Below are the code and all the weights of a small trained network. Each question names an input and a class and asks about switching units off, where a switched-off unit gives its printed mean instead of its output.

import numpy as np


def w(rows, s, z=0):
    codes = np.array(rows[::2]) - 128.0
    scale = np.full(codes.shape[1], s)
    scale[-1] = z or s
    return codes * scale


def norm(h):
    return h / np.sqrt((h * h).mean(-1, keepdims=True) + 1e-5)


def f(y):
    return y / 2 * (1 + np.tanh(0.7978845608 * (y + 0.044715 * y**3)))


def log_softmax(a):
    a = a - a.max(-1, keepdims=True)
    return a - np.log(np.exp(a).sum(-1, keepdims=True))


def net(x, mask):
    res = np.array(x, float).reshape(1, 6) / 4 @ E
    u = 0
    for l in range(4):
        y = f(norm(res) @ A[l][:, :-1].T + A[l][:, -1])
        res = res + np.where(mask[u : u + 8], y, B[l][:, -1]) @ B[l][:, :-1]
        u += 8
    return log_softmax(norm(res)[-1] @ U[:, :-1].T + U[:, -1])


A, B = {}, {}
E = w([
[156,10,75,143,114,171,183],'x0',
[80,73,87,90,179,143,185],'x1',
[149,11,145,8,68,99,150],'x2',
[114,234,95,127,48,104,126],'x3',
[68,137,44,189,120,100,111],'x4',
[140,195,120,234,119,2,213],'x5',
],0.006)
A[0] = w([
[132,209,128,69,105,232,189,100],'L0N0',
[101,154,58,150,67,118,158,125],'L0N1',
[181,138,134,213,206,188,11,4],'L0N2',
[99,120,191,200,226,198,39,122],'L0N3',
[87,5,44,211,49,99,86,6],'L0N4',
[175,176,166,185,87,122,71,100],'L0N5',
[98,82,78,110,198,209,182,49],'L0N6',
[84,74,2,168,103,148,100,107],'L0N7',
],0.0069,0.0043)
B[0] = w([
[143,148,107,134,96,137,124,184],'L0N0',
[135,103,127,177,92,131,128,171],'L0N1',
[56,214,153,71,94,205,158,180],'L0N2',
[127,143,105,172,139,175,104,252],'L0N3',
[254,118,77,125,115,109,105,175],'L0N4',
[114,132,133,129,175,171,150,186],'L0N5',
[77,87,91,157,191,132,107,212],'L0N6',
[159,130,33,158,105,140,92,200],'L0N7',
],0.0096,0.0034)
A[1] = w([
[70,104,133,103,49,122,117,132],'L1N0',
[137,42,164,111,124,216,125,133],'L1N1',
[115,161,131,136,24,188,119,102],'L1N2',
[111,169,152,61,107,119,95,87],'L1N3',
[101,28,102,45,167,106,181,9],'L1N4',
[133,136,197,163,108,76,2,5],'L1N5',
[157,110,110,85,136,164,217,80],'L1N6',
[105,102,167,147,154,141,102,2],'L1N7',
],0.0079,0.0031)
B[1] = w([
[3,135,196,69,194,197,70,152],'L1N0',
[238,201,108,175,249,81,88,252],'L1N1',
[176,154,131,91,94,225,145,199],'L1N2',
[47,135,48,64,64,149,90,166],'L1N3',
[95,53,186,122,234,198,178,227],'L1N4',
[100,69,94,176,161,92,58,126],'L1N5',
[150,145,208,65,205,153,156,155],'L1N6',
[163,65,181,88,148,191,206,106],'L1N7',
],0.0054,0.0037)
A[2] = w([
[147,213,111,157,142,51,214,54],'L2N0',
[165,76,202,104,147,119,117,132],'L2N1',
[171,156,59,53,127,107,152,123],'L2N2',
[134,1,162,135,154,166,196,67],'L2N3',
[77,125,123,106,99,82,162,130],'L2N4',
[124,111,102,91,86,106,93,3],'L2N5',
[91,177,146,199,102,55,227,55],'L2N6',
[201,204,67,140,87,62,97,141],'L2N7',
],0.0086,0.0031)
B[2] = w([
[80,157,185,202,105,120,117,214],'L2N0',
[206,142,104,161,154,83,81,198],'L2N1',
[164,12,125,112,135,122,168,159],'L2N2',
[128,72,194,67,218,154,80,254],'L2N3',
[152,62,93,176,146,128,60,138],'L2N4',
[97,84,134,99,139,105,125,114],'L2N5',
[57,97,131,186,183,57,203,229],'L2N6',
[92,1,189,102,85,150,221,244],'L2N7',
],0.008,0.0037)
A[3] = w([
[226,103,166,124,178,132,77,148],'L3N0',
[200,11,108,96,179,119,150,58],'L3N1',
[69,135,162,190,150,40,180,48],'L3N2',
[1,101,159,34,106,126,108,196],'L3N3',
[236,134,216,114,82,80,58,5],'L3N4',
[171,118,100,57,81,112,19,207],'L3N5',
[95,115,37,168,112,176,126,47],'L3N6',
[107,177,178,140,92,206,211,135],'L3N7',
],0.0084,0.0018)
B[3] = w([
[80,177,201,81,125,47,170,217],'L3N0',
[151,128,163,118,164,186,138,254],'L3N1',
[82,114,192,203,95,165,148,211],'L3N2',
[191,96,109,186,112,98,31,187],'L3N3',
[49,189,9,109,122,113,131,147],'L3N4',
[124,114,116,209,94,41,164,186],'L3N5',
[111,151,96,74,193,92,182,167],'L3N6',
[157,127,198,76,58,152,117,196],'L3N7',
],0.011,0.0062)
U = w([
[148,86,94,145,64,73,47,69],'0',
[154,88,176,51,254,116,129,212],'1',
[107,193,131,65,114,39,139,3],'2',
[85,138,6,117,214,168,144,101],'3',
[65,104,189,225,95,140,180,162],'4',
[185,28,56,129,101,153,199,112],'5',
[163,129,139,72,43,153,141,42],'6',
[108,228,135,108,114,238,88,225],'7',
],0.018,0.0022)

Each question gives the input, the list of numbers given to net, and the class t.
The units are the neurons (one row each of A and B). Each row of codes is followed by its name. A weight is (code - 128) times the scale printed after its matrix; where a second scale follows, it is the last column's (A, B and U).
mask holds one flag per neuron, layer by layer. A switched-off neuron (its flag False) gives its mean, the last column of its row in B, instead of its output. The means were averaged over made-up inputs and are rounded, as every weight is.
A unit's drop is (log p(t) with every unit on - log p(t) with that unit switched off) / (log p(t) with every unit on - log p(t) with every unit switched off).
unit that matters most: the unit with the biggest drop
top k neurons: the k neurons with the biggest drops, biggest first
k most important neurons of layer l: the k neurons of layer l with the biggest drops, biggest first
drop when u is switched off: that unit's drop, to one decimal
input [6,5,-6,7,-2,-3], class 3: 2 most important neurons of layer 0 -> (L0N6 L0N4)
input [3,6,-8,1,-7,-4], class 7: top 2 neurons -> (L0N2 L2N6)
input [-4,1,1,-4,5,0], class 3: top 2 neurons -> (L0N3 L3N6)
input [0,6,1,-5,8,-5], class 3: unit that matters most -> L0N7
input [1,-2,-8,-7,8,-7], class 7: top 2 neurons -> (L0N2 L2N6)
input [1,3,-5,7,8,-3], class 5: top 2 neurons -> (L2N7 L0N6)
input [7,-1,1,8,-3,2], class 6: top 2 neurons -> (L3N7 L1N2)
input [4,-6,0,1,0,0], class 5: top 2 neurons -> (L2N7 L0N4)
input [-6,-1,7,-6,-8,8], class 2: 2 most important neurons of layer 2 -> (L2N1 L2N7)
input [-5,-8,7,2,-1,-5], class 0: top 2 neurons -> (L1N3 L3N3)
input [4,-7,1,3,3,-8], class 5: top 2 neurons -> (L3N5 L0N7)
input [7,-3,-5,2,6,-4], class 5: top 2 neurons -> (L0N4 L2N7)
input [-1,-5,-1,-8,-2,-8], class 7: 2 most important neurons of layer 0 -> (L0N2 L0N3)
input [5,-4,5,8,-5,-8], class 2: unit that matters most -> L1N1
input [5,3,-4,-4,2,0], class 3: 2 most important neurons of layer 0 -> (L0N7 L0N6)
input [4,5,-8,-3,-2,2], class 3: 2 most important neurons of layer 0 -> (L0N6 L0N3)
input [8,-6,-5,-6,5,-3], class 3: top 2 neurons -> (L3N6 L0N2)
input [-6,3,0,-6,4,-2], class 3: drop when L0N3 is switched off -> 0.2
input [-8,1,3,-5,-5,5], class 4: drop when L3N2 is switched off -> 0.6
input [-4,8,-2,-1,2,-3], class 3: drop when L0N2 is switched off -> 0.0
input [-5,-3,2,-6,-1,-4], class 2: unit that matters most -> L3N0
